Where the symbols take the items:
q833 % q427
q833 * q840
q833 ~ q533
q833 ! q552
q840 % q63
q840 * q821
q840 ~ q427
q840 ! q533
q720 % q109
q720 * q242
q720 ~ q16
q720 ! q564
q761 % q533
q761 * q833
q761 ~ q552
q761 ! q871
q82 % q720
q82 * q564
q82 ~ q878
q82 ! q293
q533 % q821
q533 * q427
q533 ~ q840
q533 ! q833
q309 % q908
q309 * q478
q309 ~ q940
q309 ! q992
q196 % q641
q196 * q338
q196 ~ q107
q196 ! q598
q611 % q552
q611 * q761
q611 ~ q871
q611 ! q824
q363 % q289
q363 * q385
q363 ~ q387
q363 ! q458
q316 % q598
q316 * q260
q316 ~ q541
q316 ! q194
q478 % q540
q478 * q509
q478 ~ q908
q478 ! q940
q641 % q940
q641 * q309
q641 ~ q992
q641 ! q338
q483 % q871
q483 * q611
q483 ~ q824
q483 ! q289
q338 % q309
q338 * q992
q338 ~ q641
q338 ! q107
q821 % q316
q821 * q194
q821 ~ q63
q821 ! q427
q552 % q840
q552 * q533
q552 ~ q833
q552 ! q761
q427 % q194
q427 * q63
q427 ~ q821
q427 ! q840
q293 % q564
q293 * q878
q293 ~ q82
q293 ! q392
q260 % q107
q260 * q196
q260 ~ q598
q260 ! q541
q715 % q951
q715 * q870
q715 ~ q784
q715 ! q262
q870 % q809
q870 * q885
q870 ~ q951
q870 ! q784
q871 % q833
q871 * q552
q871 ~ q761
q871 ! q611
q16 % q891
q16 * q109
q16 ~ q242
q16 ! q720
q940 % q509
q940 * q908
q940 ~ q478
q940 ! q309
q194 % q260
q194 * q541
q194 ~ q316
q194 ! q63
q713 % q363
q713 * q458
q713 ~ q987
q713 ! q37
q333 % q987
q333 * q713
q333 ~ q37
q333 ! q891
q540 % q784
q540 * q715
q540 ~ q262
q540 ! q509
q564 % q242
q564 * q16
q564 ~ q720
q564 ! q878
q891 % q713
q891 * q37
q891 ~ q333
q891 ! q109
q63 % q541
q63 * q316
q63 ~ q194
q63 ! q821
q387 % q483
q387 * q289
q387 ~ q385
q387 ! q363
q262 % q870
q262 * q784
q262 ~ q715
q262 ! q540
q784 % q885
q784 * q951
q784 ~ q870
q784 ! q715
q951 % q392
q951 * q809
q951 ~ q885
q951 ! q870
q987 % q387
q987 * q363
q987 ~ q458
q987 ! q713
q37 % q458
q37 * q987
q37 ~ q713
q37 ! q333
q107 % q992
q107 * q641
q107 ~ q338
q107 ! q196
q878 % q16
q878 * q720
q878 ~ q564
q878 ! q82
q392 % q878
q392 * q82
q392 ~ q293
q392 ! q809
q458 % q385
q458 * q387
q458 ~ q363
q458 ! q987
q242 % q333
q242 * q891
q242 ~ q109
q242 ! q16
q289 % q611
q289 * q824
q289 ~ q483
q289 ! q385
q809 % q82
q809 * q293
q809 ~ q392
q809 ! q885
q824 % q761
q824 * q871
q824 ~ q611
q824 ! q483
q885 % q293
q885 * q392
q885 ~ q809
q885 ! q951
q541 % q196
q541 * q598
q541 ~ q260
q541 ! q316
q908 % q262
q908 * q540
q908 ~ q509
q908 ! q478
q992 % q478
q992 * q940
q992 ~ q309
q992 ! q641
q509 % q715
q509 * q262
q509 ~ q540
q509 ! q908
q385 % q824
q385 * q483
q385 ~ q289
q385 ! q387
q598 % q338
q598 * q107
q598 ~ q196
q598 ! q260
q109 % q37
q109 * q333
q109 ~ q891
q109 ! q242

The rows follow the links: the fewer symbols apart two items are, the more alike their rows tend to be.

Each row is also shifted at random along 5 hidden directions that mean nothing.

Rows in random order:
Each row stands for one item.
row 1: [-166, 153, -248, 8, -380, -586, 206, 245, 24, 491, 179, -79, 129, 133, 90, -185, -45, -520, -498, 195, 143, -82, -236, 482, -309, -334, -373, 264, 529, 255, -301, -110, 161, -3, 107, -180, -281, 328, 59, -228, 113]
row 2: [812, 64, 440, 241, 450, 352, -137, -186, 156, -29, -22, -21, -197, 56, 18, 371, -69, 531, 483, 73, 219, 4, 168, 17, -19, 97, 216, -452, -161, -136, 278, -108, -149, -129, -132, -78, 117, -256, 350, 648, -150]
row 3: [-617, -220, 265, 143, 450, -19, 66, 65, -17, -8, 158, -291, -181, -257, -95, 430, -102, 366, -21, -20, -46, -419, -84, -257, -109, -401, -352, -218, 109, -116, 213, -82, 333, -13, -273, -95, -46, -254, 129, 156, -413]
row 4: [-98, -215, -50, -162, 279, -162, -69, 91, -269, 385, -15, 206, -112, -330, -94, -179, 215, 196, -216, -217, -314, -49, -281, -403, -62, -168, -171, 129, 193, 202, 307, 103, -27, 178, -116, -48, -278, -140, -275, -338, 89]
row 5: [529, 107, -268, -314, -191, -448, 3, -282, -36, -209, -453, -48, 351, -58, -255, -476, 27, -384, -486, -93, -89, -227, -379, 172, -277, 199, -191, 101, 348, 504, -37, 188, 182, 234, -69, 510, 12, 282, -176, -378, 19]
row 6: [-533, -260, 130, 29, 307, 245, -101, 123, -165, 174, 202, 112, -234, -247, 83, 215, 139, 385, 218, -137, -227, 139, 80, -530, 234, -118, 91, -22, -238, -296, 221, 16, -128, 27, -55, -219, -101, -330, -134, -53, -34]
row 7: [-181, 184, -157, 143, -455, -121, 139, 277, 109, 310, 342, -32, 44, 295, 258, 107, -47, -395, -74, 252, 165, 210, 105, 436, 12, -178, 22, 193, 47, -251, -372, -143, -7, -155, 240, -327, -77, 230, 125, 59, 125]
row 8: [-839, 39, 70, 199, -169, 111, 226, 229, 183, -293, 9, -160, -40, 299, 1, -200, -209, -170, 84, 302, 300, -207, 270, 320, 8, -129, -119, -38, 44, 185, -391, -174, 122, -172, 133, -97, 166, 41, 281, 153, -95]
row 9: [-406, 7, 293, 288, 294, 156, -119, -130, 148, 149, 81, -38, -74, 34, 124, 379, -82, 264, 337, 165, 182, 169, 181, -5, 25, 64, 259, -256, -94, -218, 45, -81, -236, -108, -19, -111, 37, -251, 318, 398, -108]
row 10: [1587, 67, -157, -258, -207, 150, 97, 220, -146, -46, 165, 54, -148, -23, -43, -35, 168, 48, -93, -221, -181, -120, -79, -19, 100, -174, -191, 116, -133, -76, 217, 18, 232, 46, -30, -132, -41, 246, -346, -100, 118]
row 11: [-945, -291, -227, -326, 66, -157, 88, 131, -271, -236, -292, 132, -15, -302, -268, -657, 175, -43, -338, -233, -356, -261, -158, -436, 27, -40, -283, 251, 149, 514, 23, 148, 129, 237, -42, 190, -95, -35, -441, -638, 45]
row 12: [478, -51, -98, -103, 134, -363, -298, -48, -281, 1078, 181, 406, -7, -251, 183, 42, 370, 22, -208, -151, -343, 525, -423, -287, -73, -62, 186, 207, 249, -119, 319, 130, -441, 188, -7, -230, -543, -50, -299, -312, 424]
row 13: [-733, -42, 194, 299, 68, 244, 32, 163, 177, -17, 157, -63, -194, 183, 140, 111, -104, 122, 330, 211, 235, 31, 308, 90, 98, -56, 99, -137, -109, -91, -200, -154, -127, -226, 105, -219, 121, -155, 326, 349, -71]
row 14: [-405, 78, -366, -215, -456, -412, -17, -96, -16, 88, 251, -218, 372, -1, 102, 369, -113, -601, -411, -47, -125, 147, -188, 204, -34, -10, -22, 329, 9, -462, -229, 118, 278, 36, 75, 105, -43, 280, -234, -452, -32]
row 15: [-159, 22, 41, 212, -319, 597, 393, 643, 132, -514, 499, -354, -322, 337, 145, 256, -242, 39, 304, 192, 250, -304, 589, 274, 338, -435, -252, -8, -419, -417, -336, -309, 436, -371, 136, -496, 281, 111, 159, 373, -233]
row 16: [50, 169, 36, 278, -387, 319, 89, 281, 184, 114, 428, 12, -104, 405, 358, 251, -79, -126, 364, 241, 252, 406, 445, 361, 257, -30, 305, 47, -330, -491, -318, -198, -216, -325, 275, -427, 62, 98, 225, 334, 148]
row 17: [129, 156, -81, 253, -357, 23, 206, 497, 111, 443, 394, 60, -180, 340, 275, -54, -15, -184, 73, 286, 259, 145, 197, 454, 40, -329, -76, 112, 84, -50, -293, -251, -89, -253, 245, -519, -167, 195, 214, 200, 189]
row 18: [903, 296, 149, 201, -89, 204, 16, -190, 306, -331, -180, -31, 84, 385, 45, -17, -158, -37, 335, 218, 396, 35, 247, 470, -45, 290, 233, -245, -93, 75, -124, -98, -152, -168, 69, 122, 287, 95, 413, 539, -9]
row 19: [-108, 155, 167, 271, -70, 127, -17, -104, 263, -105, 158, -208, 80, 240, 178, 501, -220, -30, 299, 201, 299, 129, 276, 321, 51, 104, 260, -224, -157, -408, -192, -99, -40, -221, 66, -60, 184, -52, 398, 400, -153]
row 20: [588, 170, -239, -11, -459, -196, 25, 219, -13, 563, 700, -114, 70, 146, 314, 649, -11, -335, -174, 13, -51, 351, -75, 320, 83, -306, -9, 230, -90, -784, -94, -55, 161, -116, 120, -411, -199, 294, -130, -49, 109]
row 21: [993, 252, -165, -135, -481, 167, 52, -49, 131, -413, 93, -139, 185, 256, 61, 252, -137, -284, 41, -35, 62, 81, 148, 347, 137, 139, 141, 71, -320, -436, -131, 44, 184, -88, 79, 81, 276, 299, -54, 86, -9]
row 22: [-395, 179, 346, 255, 492, -510, -416, -976, 326, 246, -520, -45, 470, -10, -38, 307, -198, -3, -20, 222, 307, 221, -321, 212, -537, 572, 484, -442, 431, 181, 56, 126, -378, 98, -190, 629, 57, -280, 530, 353, -165]
row 23: [-53, -151, 38, -123, 334, -35, -269, -272, -173, 267, -100, 201, 6, -292, -29, 131, 178, 227, 33, -195, -297, 263, -195, -459, 35, 198, 195, -21, -50, -111, 328, 177, -244, 164, -109, 115, -138, -246, -223, -173, 104]
row 24: [312, 76, -284, -308, -305, -221, -149, -276, -63, -33, -50, 0, 359, -75, 4, 136, -5, -376, -245, -196, -195, 259, -202, 22, 27, 270, 200, 211, -113, -321, -10, 231, 16, 162, 38, 265, 12, 192, -287, -327, 120]
row 25: [-18, -24, -266, -423, -260, 42, -57, -312, -103, -619, -288, -57, 345, -141, -171, -65, -14, -253, -198, -291, -260, 30, -73, -195, 142, 389, 126, 194, -293, -134, -18, 251, 155, 191, -23, 457, 220, 119, -426, -457, 6]
row 26: [-335, 42, 213, 296, 107, 240, 86, 59, 216, -210, -193, 67, -119, 245, 12, -270, -79, 136, 327, 259, 307, -37, 301, 189, -2, 113, 141, -215, 6, 342, -208, -167, -234, -169, 96, -25, 157, -95, 395, 400, -24]
row 27: [-429, -259, -37, -235, 190, 104, -21, -83, -234, -402, -101, -87, -11, -337, -206, 11, 40, 206, -104, -317, -331, -240, -80, -474, 138, 14, -188, 37, -186, -18, 230, 136, 244, 166, -169, 184, 53, -145, -331, -318, -183]
row 28: [41, 187, -188, -53, -311, -461, 252, 23, 162, -223, -162, -297, 256, 167, -168, -265, -188, -511, -505, 148, 244, -459, -209, 517, -381, -172, -457, 60, 451, 452, -273, -39, 456, 30, -6, 230, 22, 368, 114, -111, -171]
row 29: [275, 192, -132, 29, -440, 49, 167, 130, 173, -326, -32, -66, 120, 294, 16, -196, -122, -308, 30, 146, 230, -12, 212, 441, 25, 62, -19, 60, -74, 55, -310, -78, 58, -102, 189, 15, 177, 307, 100, 46, 64]
row 30: [-577, -182, -132, -270, 151, -114, -84, -162, -220, -157, -161, 4, 67, -364, -179, -61, 101, 31, -203, -256, -359, -66, -215, -449, 46, 120, -28, 136, -20, 42, 164, 193, 100, 210, -119, 231, -30, -98, -359, -476, -43]
row 31: [526, 147, -280, -178, -447, 77, -114, -76, -43, 21, 74, 201, 223, 141, 191, 52, 136, -305, 51, -153, -150, 560, 69, 75, 266, 320, 433, 254, -331, -428, -91, 129, -278, -1, 191, 28, 51, 191, -295, -256, 330]
row 32: [-25, -199, 226, 118, 425, 319, -67, 127, -98, 37, 131, 89, -304, -194, 43, 180, 100, 534, 312, -120, -120, -21, 135, -422, 175, -105, 56, -173, -224, -129, 303, -57, -100, -35, -95, -209, -22, -332, -18, 179, -77]
row 33: [-1061, 9, 195, 306, 205, -33, -14, -50, 164, 129, -133, 75, -38, 114, 66, -179, -51, 47, 194, 290, 228, 73, 123, 71, -86, 131, 162, -157, 164, 258, -172, -97, -313, -76, 99, -52, -13, -205, 343, 215, -4]
row 34: [-809, -297, 85, -127, 288, 297, 36, 51, -156, -544, -33, -144, -138, -309, -174, 97, -40, 311, 51, -244, -281, -302, 99, -545, 219, -41, -175, -24, -284, -119, 150, 63, 291, 57, -161, 94, 154, -242, -235, -145, -251]
row 35: [-553, 137, 207, 192, 87, 23, -74, -403, 324, -459, -359, -158, 235, 188, -67, 74, -276, -50, 169, 190, 340, -58, 154, 262, -128, 353, 242, -283, 12, 116, -213, 5, -70, -49, -15, 346, 311, -81, 435, 334, -224]
row 36: [-283, 240, -75, 28, -423, -90, 53, -156, 243, -345, -52, -231, 329, 293, 58, 153, -242, -423, -33, 156, 255, 80, 138, 418, -43, 202, 173, 31, -88, -241, -375, -19, 91, -97, 158, 192, 258, 234, 196, 39, -98]
row 37: [1516, 262, -79, -32, -323, 28, 89, -27, 144, -271, -232, 74, 98, 289, -56, -392, 2, -179, 5, 84, 208, -70, 40, 457, -87, 149, -21, -19, 43, 305, -62, -22, -21, -28, 84, 134, 129, 340, 96, 169, 150]
row 38: [744, -148, -79, -331, 247, -150, 129, 52, -218, -351, -80, -259, -88, -395, -371, -9, 14, 191, -422, -318, -298, -702, -368, -274, -154, -336, -657, -6, 145, 251, 353, 75, 655, 252, -337, 230, -8, 53, -341, -276, -329]
row 39: [-306, -124, 300, 220, 493, -92, 7, -13, 25, 182, 19, -163, -187, -126, -89, 241, -81, 350, 13, 90, 89, -331, -100, -111, -249, -248, -249, -307, 272, 158, 169, -120, 157, -10, -208, -32, -82, -254, 246, 256, -316]
row 40: [94, -135, -281, -364, -220, 6, 110, 121, -233, -298, 252, -261, 29, -250, -95, 344, -15, -97, -288, -328, -351, -224, -121, -254, 200, -214, -315, 258, -224, -439, 80, 133, 556, 93, -98, 7, 17, 127, -487, -432, -184]
row 41: [260, 251, 274, 287, 147, -33, -115, -345, 308, 79, -372, 157, 131, 279, 19, -209, -102, 20, 253, 288, 405, 199, 99, 370, -196, 379, 338, -307, 198, 371, -113, -98, -452, -77, 55, 170, 110, -93, 507, 477, 102]
row 42: [-226, -187, 243, 12, 598, -99, 61, -162, -13, -324, -344, -216, -118, -310, -363, -94, -112, 358, -146, -91, -2, -683, -193, -250, -295, -154, -447, -312, 314, 521, 274, -9, 371, 161, -352, 336, 84, -265, 111, 87, -419]
row 43: [52, 184, 0, 120, -233, -139, 222, 30, 236, -372, -173, -235, 90, 271, -116, -209, -229, -263, -142, 201, 329, -398, 63, 517, -238, -48, -267, -86, 225, 357, -330, -127, 288, -101, 24, 144, 190, 238, 307, 194, -168]
row 44: [-659, -98, -282, -283, -287, 1, -322, -196, -201, 339, 266, 184, 268, -167, 295, 444, 179, -263, 3, -255, -413, 813, -58, -382, 381, 349, 586, 365, -424, -829, 10, 257, -333, 87, 140, -35, -117, -36, -496, -548, 284]
row 45: [-843, -239, 133, -90, 479, 14, -15, -175, -68, -400, -122, -258, -24, -324, -252, 266, -127, 263, -99, -186, -126, -407, -109, -407, -65, -53, -248, -151, -2, 14, 203, 94, 327, 113, -278, 297, 96, -265, -74, -106, -412]
row 46: [353, 132, -311, -185, -449, -73, 184, 183, -20, -344, -79, -62, 105, 148, -85, -399, -21, -395, -240, -2, 5, -186, -17, 256, 11, 4, -243, 231, 17, 241, -226, 35, 214, 9, 132, 70, 89, 351, -185, -264, 69]
row 47: [-141, -213, 280, 162, 511, 110, 185, 304, -44, -22, 210, -239, -379, -154, -110, 241, -75, 488, 48, 25, 37, -618, 26, -198, -111, -561, -510, -231, 152, 102, 207, -200, 409, -82, -245, -261, -63, -212, 168, 285, -402]
row 48: [484, -67, 172, -11, 488, -34, -379, -418, -124, 446, -257, 349, -2, -258, -30, -19, 229, 392, 155, -140, -187, 347, -230, -375, -53, 296, 381, -169, 56, 107, 432, 173, -499, 148, -142, 146, -173, -316, -23, 56, 184]
row 49: [-361, -121, 248, 118, 418, 258, -188, -245, 14, -70, -62, 45, -59, -143, 3, 288, -28, 356, 338, -44, -40, 111, 96, -345, 118, 209, 275, -246, -269, -215, 223, 27, -214, -2, -102, 66, 91, -379, 92, 228, -124]
row 50: [886, 31, -206, -288, -132, -135, -55, -98, -127, 11, -259, 241, 99, -66, -106, -468, 222, -145, -161, -188, -180, 90, -206, -38, 4, 184, 23, 157, 69, 312, 144, 134, -128, 178, 17, 178, -60, 172, -306, -312, 257]
row 51: [-669, -245, 32, -109, 384, -302, -137, -170, -214, 324, -33, 17, 42, -387, -104, 151, 97, 174, -249, -168, -263, -79, -345, -430, -120, -74, -131, 14, 202, 0, 292, 143, 24, 185, -187, 103, -227, -229, -185, -310, -94]
row 52: [151, -2, -352, -253, -448, -73, 286, 390, -96, -130, 271, -155, -5, 48, -9, -101, -5, -329, -353, -95, -124, -220, -58, 120, 91, -342, -430, 303, -3, -79, -206, -24, 476, -14, 78, -167, -58, 331, -299, -382, -8]
row 53: [-745, -184, 242, 213, 357, 56, 145, 200, 4, 1, 160, -227, -273, -82, -45, 244, -143, 296, 34, 107, 86, -388, 46, -140, -113, -380, -329, -202, 99, 34, 70, -152, 253, -87, -134, -158, -40, -237, 216, 202, -358]
row 54: [523, -66, -137, -276, -11, -58, -133, -162, -169, -6, 21, 10, 96, -253, -96, 161, 116, -1, -206, -276, -321, 41, -235, -272, 43, 73, -8, 112, -126, -219, 243, 190, 117, 164, -132, 158, -45, 36, -362, -298, 12]

Some items, each with its row:
q309 row 47
q552 row 17
q840 row 18
q824 row 28
q833 row 43
q598 row 33
q289 row 37
q641 row 53
q82 row 38
q63 row 19
q908 row 42
q713 row 31
q992 row 39
q541 row 26
q37 row 5
q196 row 22
q611 row 29
q509 row 32
q458 row 14

Row, symbols taken left to right, then the row they reach:
row 9 % ! !: row 2
row 52 ~ ! *: row 46
row 7 * ~ * *: row 8
row 16 ! % %: row 41
row 15 ! % ~ ~: row 35
row 54 * * ! %: row 24
row 1 % * !: row 36
row 40 ~ * !: row 50
row 44 * *: row 10
row 23 ! ~ * !: row 27
row 20 ! ~ ~: row 21
row 12 ! ~ ! !: row 11
row 34 ! % * ~: row 4
row 30 % * *: row 25
row 3 * *: row 45
row 48 % ! !: row 51
row 49 ~ ! % ~: row 6

